Below is a small trained network, with its code and all its weights. Each question gives an input and a target symbol and asks what happens when units are switched off, that is, made to give their printed mean instead of their output.

import numpy as np


def w(rows, s, z=0):
    codes = np.array(rows[::2]) - 128.0
    scale = np.full(codes.shape[1], s)
    scale[-1] = z or s
    return codes * scale


def f(y):
    return np.maximum(y, 0)


def softmax(a):
    e = np.exp(a - a.max(-1, keepdims=True))
    return e / e.sum(-1, keepdims=True)


def log_softmax(a):
    a = a - a.max(-1, keepdims=True)
    return a - np.log(np.exp(a).sum(-1, keepdims=True))


def net(x, mask):
    ids = ['ΘΦβλμσω'.index(c) for c in x.split()]
    T = len(ids)
    res = E[ids] + P[:T]
    r = res
    for j in range(3):
        rows = slice(4 * j, 4 * j + 4)
        q, k, v = (r @ M[0][rows].T for M in (Q, K, V))
        z = softmax(np.where(np.tri(T) > 0, q @ k.T / 4**0.5, -1e9)) @ v
        o = O[0][rows]
        res = res + np.where(mask[j], z, o[:, -1]) @ o[:, :-1]
    y = f(res @ A[0][:, :-1].T + A[0][:, -1])
    res = res + np.where(mask[3:15], y, B[0][:, -1]) @ B[0][:, :-1]
    return log_softmax(res[-1] @ U[:, :-1].T + U[:, -1])


Q, K, V, O, A, B = {}, {}, {}, {}, {}, {}
E = w([
[152,145,165,69],'Θ',
[197,70,96,56],'Φ',
[52,211,153,186],'β',
[151,251,91,177],'λ',
[69,47,108,126],'μ',
[180,99,120,63],'σ',
[181,97,119,62],'ω',
],0.018)
P = w([
[118,129,130,126],'0',
[153,108,141,174],'1',
[109,138,113,100],'2',
[166,118,179,201],'3',
[96,140,95,82],'4',
[191,84,155,222],'5',
[86,149,87,68],'6',
[188,107,222,228],'7',
[80,141,68,56],'8',
[216,64,171,251],'9',
[66,159,74,41],'10',
[203,99,252,250],'11',
[67,141,43,35],'12',
],0.014)
Q[0] = w([
[123,117,69,126],'h0',
[150,128,135,88],'h0',
[78,116,94,106],'h0',
[163,94,185,254],'h0',
[101,168,101,127],'h1',
[163,140,91,168],'h1',
[152,131,180,167],'h1',
[119,145,122,156],'h1',
[105,138,81,87],'h2',
[90,100,140,126],'h2',
[116,98,145,130],'h2',
[149,178,111,115],'h2',
],0.023)
K[0] = w([
[125,175,170,50],'h0',
[35,160,73,152],'h0',
[103,106,96,43],'h0',
[229,55,232,239],'h0',
[134,231,72,107],'h1',
[192,195,250,199],'h1',
[206,89,141,218],'h1',
[169,210,103,230],'h1',
[44,164,60,17],'h2',
[90,55,67,117],'h2',
[76,102,197,138],'h2',
[109,190,129,123],'h2',
],0.013)
V[0] = w([
[147,218,57,118],'h0',
[180,144,99,55],'h0',
[82,91,173,76],'h0',
[254,171,157,145],'h0',
[149,100,103,65],'h1',
[242,206,196,37],'h1',
[209,45,158,78],'h1',
[47,82,159,146],'h1',
[132,114,126,211],'h2',
[170,137,24,164],'h2',
[154,229,210,109],'h2',
[147,161,113,127],'h2',
],0.0089)
O[0] = w([
[150,134,51,80,209],'h0',
[176,170,169,94,202],'h0',
[150,112,184,189,81],'h0',
[122,162,162,20,243],'h0',
[123,152,180,199,189],'h1',
[103,123,187,46,253],'h1',
[96,220,119,135,224],'h1',
[169,146,73,158,38],'h1',
[112,137,2,153,99],'h2',
[145,194,133,186,158],'h2',
[162,108,100,62,204],'h2',
[140,143,134,128,161],'h2',
],0.0088,0.0037)
A[0] = w([
[93,156,179,190,92],'n0',
[87,143,145,111,255],'n1',
[177,142,133,115,93],'n2',
[130,145,172,152,232],'n3',
[148,233,115,105,107],'n4',
[156,116,173,84,73],'n5',
[197,144,130,146,82],'n6',
[108,219,161,183,157],'n7',
[222,112,129,183,173],'n8',
[159,85,179,112,93],'n9',
[85,120,137,122,235],'n10',
[246,97,161,105,72],'n11',
],0.014,0.0072)
B[0] = w([
[98,149,67,106,161],'n0',
[155,76,63,133,219],'n1',
[116,165,141,169,176],'n2',
[178,91,152,168,197],'n3',
[55,109,158,160,250],'n4',
[115,150,106,167,226],'n5',
[107,158,145,84,137],'n6',
[82,69,245,110,174],'n7',
[144,168,174,28,170],'n8',
[143,149,97,189,179],'n9',
[161,128,88,113,176],'n10',
[129,213,117,164,199],'n11',
],0.012,0.015)
U = w([
[191,201,72,222,84],'Θ',
[2,2,220,165,131],'Φ',
[207,44,90,125,254],'β',
[7,186,109,122,106],'λ',
[152,152,188,84,111],'μ',
[108,117,157,204,97],'σ',
[110,113,164,213,109],'ω',
],0.0064,0.0078)

Each question gives the input, a string of symbols that net reads in full, and the target symbol t.
The units are the heads (4 rows each of Q, K, V and O) and the neurons (one row each of A and B). Each row of codes is followed by its name. A weight is (code - 128) times the scale printed after its matrix; where a second scale follows, it is the last column's (O, A, B and U).
mask holds one flag per unit, heads first, then neurons. A switched-off unit (its flag False) gives its mean, the last column of its rows in O or B, instead of its output. The means were averaged over made-up inputs and are rounded, as every weight is.
A unit's drop is (log p(t) with every unit on - log p(t) with that unit switched off) / (log p(t) with every unit on - log p(t) with every unit switched off).
The circuit of an input: a set's keep is (log p(t) with only the set's units on - log p(t) with every unit switched off) / (log p(t) with every unit on - log p(t) with every unit switched off). Starting from the 12 units with the biggest drops (on a tie, the unit counted first), units are removed one at a time, each time the one whose removal leaves the highest keep (on an exact tie, the one counted first), for as long as the keep stays at least 0.8.
units of the circuit, in order: the units of the circuit, biggest drop first
unit that matters most: the unit with the biggest drop
top k neurons: the k neurons with the biggest drops, biggest first
which heads matter: for each layer, one digit per head in row order, 1 if its drop is at least 0.15 and else 0, layers parted by /
drop of u: that unit's drop, to one decimal
input ω Θ Θ λ σ ω β, target β: which heads matter => 010
input λ σ Θ μ Θ λ λ Θ Φ σ, target Θ: units of the circuit, in order => (n11)
input μ Θ μ β σ ω Θ Φ σ Φ, target Φ: which heads matter => 111
input λ Φ ω Θ ω Θ Θ λ σ Θ, target λ: top 2 neurons => (n3, n4)
input Φ Θ Θ Θ, target Θ: which heads matter => 001
input Φ Θ Θ, target Φ: which heads matter => 010
input σ Φ Θ λ Θ β σ σ Φ λ β Θ ω, target β: units of the circuit, in order => (n4, h0)
input μ β λ λ σ ω, target λ: which heads matter => 110
input λ Θ ω Θ ω Θ Φ Θ σ, target Φ: units of the circuit, in order => (h1, n7, h2)
input Θ σ λ σ Θ Θ Θ μ Φ β μ σ σ, target μ: top 2 neurons => (n8, n4)
input λ Θ ω Φ Φ ω, target Φ: which heads matter => 111
input Θ β Θ Θ λ μ Φ Φ Θ Φ ω, target Θ: which heads matter => 101
input σ λ Φ λ μ ω Θ μ σ σ, target μ: units of the circuit, in order => (n8, n1)
input Θ Θ ω Θ Θ β Θ λ β μ Θ σ σ, target Θ: unit that matters most => h2
input β Θ β σ Θ σ Φ Θ Φ Φ Θ, target Φ: units of the circuit, in order => (h1, n7, n4)
input σ β λ λ μ σ, target λ: which heads matter => 110
input λ λ Φ ω ω, target Φ: which heads matter => 011
input Θ σ Θ, target Θ: which heads matter => 101
input λ Φ σ, target λ: units of the circuit, in order => (h0, n3, h1)
input μ λ Φ, target μ: unit that matters most => h1
input λ Φ σ β λ ω Φ, target λ: which heads matter => 100
input β λ Θ Φ, target λ: top 3 neurons => (n3, n4, n7)
input μ Φ Θ, target μ: top 3 neurons => (n8, n4, n1)
input σ β Φ Φ Θ Θ μ ω Θ, target μ: top 4 neurons => (n8, n4, n1, n5)
input β λ Φ ω Θ Φ ω Θ Φ, target ω: drop of h1 => 1.1
input ω Φ σ, target ω: drop of n8 => 0.1
input μ λ Φ Θ Φ, target Φ: drop of n7 => 1.1
